Below are the code and all the weights of a small trained network. Each question names an input and a class and asks about switching units off, where a switched-off unit gives its printed mean instead of its output.

import numpy as np


def w(rows, s, z=0):
    codes = np.array(rows[::2]) - 128.0
    scale = np.full(codes.shape[1], s)
    scale[-1] = z or s
    return codes * scale


def norm(h):
    return h / np.sqrt((h * h).mean(-1, keepdims=True) + 1e-5)


def f(y):
    return np.maximum(y, 0)


def log_softmax(a):
    a = a - a.max(-1, keepdims=True)
    return a - np.log(np.exp(a).sum(-1, keepdims=True))


def net(x, mask):
    res = np.array(x, float).reshape(1, 5) / 4 @ E
    u = 0
    for l in range(4):
        y = f(norm(res) @ A[l][:, :-1].T + A[l][:, -1])
        res = res + np.where(mask[u : u + 3], y, B[l][:, -1]) @ B[l][:, :-1]
        u += 3
    return log_softmax(norm(res)[-1] @ U[:, :-1].T + U[:, -1])


A, B = {}, {}
E = w([
[86,35,197,121,237,86,218,141,90],'x0',
[110,132,126,129,131,119,119,126,126],'x1',
[179,100,76,4,115,55,99,163,170],'x2',
[128,128,120,127,131,127,135,129,130],'x3',
[71,2,76,129,91,139,97,41,98],'x4',
],0.0083)
A[0] = w([
[194,118,104,50,116,2,79,148,114,125],'0.n0',
[129,47,19,4,108,85,66,155,116,4],'0.n1',
[64,21,81,150,54,179,106,83,143,67],'0.n2',
],0.0051,0.0034)
B[0] = w([
[217,136,89,85,159,164,137,168,53,253],'0.n0',
[173,138,177,218,120,92,88,68,255,241],'0.n1',
[116,159,100,95,144,220,63,129,119,245],'0.n2',
],0.0095,0.004)
A[1] = w([
[120,2,105,141,46,21,116,151,161,36],'1.n0',
[153,5,131,158,164,75,81,40,132,4],'1.n1',
[101,247,151,128,35,73,178,80,130,11],'1.n2',
],0.0062,0.0038)
B[1] = w([
[132,207,148,188,60,133,203,73,178,182],'1.n0',
[82,173,125,104,106,109,255,82,206,252],'1.n1',
[148,115,141,151,96,102,194,122,170,190],'1.n2',
],0.012,0.0026)
A[2] = w([
[132,36,4,76,235,159,121,89,136,4],'2.n0',
[216,180,197,103,244,94,173,152,87,187],'2.n1',
[159,254,195,248,40,129,212,183,169,27],'2.n2',
],0.0048,0.003)
B[2] = w([
[159,96,108,255,235,102,129,148,107,142],'2.n0',
[94,124,117,132,115,146,86,160,60,254],'2.n1',
[81,136,137,102,95,54,201,120,184,239],'2.n2',
],0.011,0.006)
A[3] = w([
[92,165,149,223,176,80,141,254,90,11],'3.n0',
[176,96,105,63,240,71,131,172,108,8],'3.n1',
[173,201,158,74,140,164,102,206,130,2],'3.n2',
],0.0066,0.0047)
B[3] = w([
[137,65,219,124,129,75,65,157,139,254],'3.n0',
[64,61,109,12,203,255,105,131,95,191],'3.n1',
[180,174,17,95,121,42,133,103,27,192],'3.n2',
],0.0086,0.0037)
U = w([
[80,205,176,133,60,46,209,59,224,253],'0',
[47,104,255,176,170,58,137,205,48,54],'1',
[55,183,83,201,57,229,21,91,90,104],'2',
[37,44,155,201,199,179,181,36,88,47],'3',
[234,204,50,67,58,48,81,197,47,100],'4',
[154,78,123,2,227,119,111,187,29,109],'5',
[199,111,60,121,77,105,39,35,220,115],'6',
],0.0099,0.0049)

Each question gives the input, the list of numbers given to net, and the class t.
The units are the neurons (one row each of A and B). Each row of codes is followed by its name. A weight is (code - 128) times the scale printed after its matrix; where a second scale follows, it is the last column's (A, B and U).
mask holds one flag per neuron, layer by layer. A switched-off neuron (its flag False) gives its mean, the last column of its row in B, instead of its output. The means were averaged over made-up inputs and are rounded, as every weight is.
A unit's drop is (log p(t) with every unit on - log p(t) with that unit switched off) / (log p(t) with every unit on - log p(t) with every unit switched off).
The circuit of an input: a set's keep is (log p(t) with only the set's units on - log p(t) with every unit switched off) / (log p(t) with every unit on - log p(t) with every unit switched off). Starting from all 12 units, units are removed one at a time, each time the one whose removal leaves the highest keep (on an exact tie, the one counted first), for as long as the keep stays at least 0.8.
units of the circuit, in order: the units of the circuit, biggest drop first
k most important neurons: the k neurons with the biggest drops, biggest first
k most important neurons of layer l: the k neurons of layer l with the biggest drops, biggest first
drop when u is switched off: that unit's drop, to one decimal
input [2,-6,6,-6,-6], class 5: units of the circuit, in order : (3.n1)
input [-4,-8,0,6,2], class 2: 2 most important neurons : (2.n2, 0.n2)
input [-2,0,-5,8,0], class 0: 2 most important neurons of layer 0 : (0.n0, 0.n2)
input [7,8,6,-2,1], class 0: 3 most important neurons : (0.n1, 1.n1, 1.n0)
input [-3,-7,-6,6,0], class 0: 2 most important neurons : (2.n2, 0.n0)
input [3,4,1,-1,-8], class 5: units of the circuit, in order : (0.n1, 3.n1)
input [0,6,-5,-2,4], class 2: 2 most important neurons of layer 0 : (0.n2, 0.n0)
input [-5,-8,0,0,-3], class 0: 2 most important neurons : (2.n2, 0.n2)
input [1,-8,-7,2,-2], class 1: 4 most important neurons : (1.n1, 0.n1, 1.n0, 3.n0)
input [4,-5,8,-2,2], class 0: 2 most important neurons of layer 0 : (0.n1, 0.n2)
input [0,-3,-7,5,8], class 2: 2 most important neurons of layer 3 : (3.n0, 3.n1)
input [1,-8,-6,2,-1], class 1: drop when 1.n0 is switched off : 0.7
input [0,4,-8,7,6], class 2: drop when 2.n1 is switched off : -0.2
input [3,7,8,5,6], class 0: units of the circuit, in order : (1.n0)
input [1,-8,2,-2,7], class 0: drop when 0.n0 is switched off : 0.2
input [5,5,3,2,3], class 0: drop when 2.n2 is switched off : 0.0
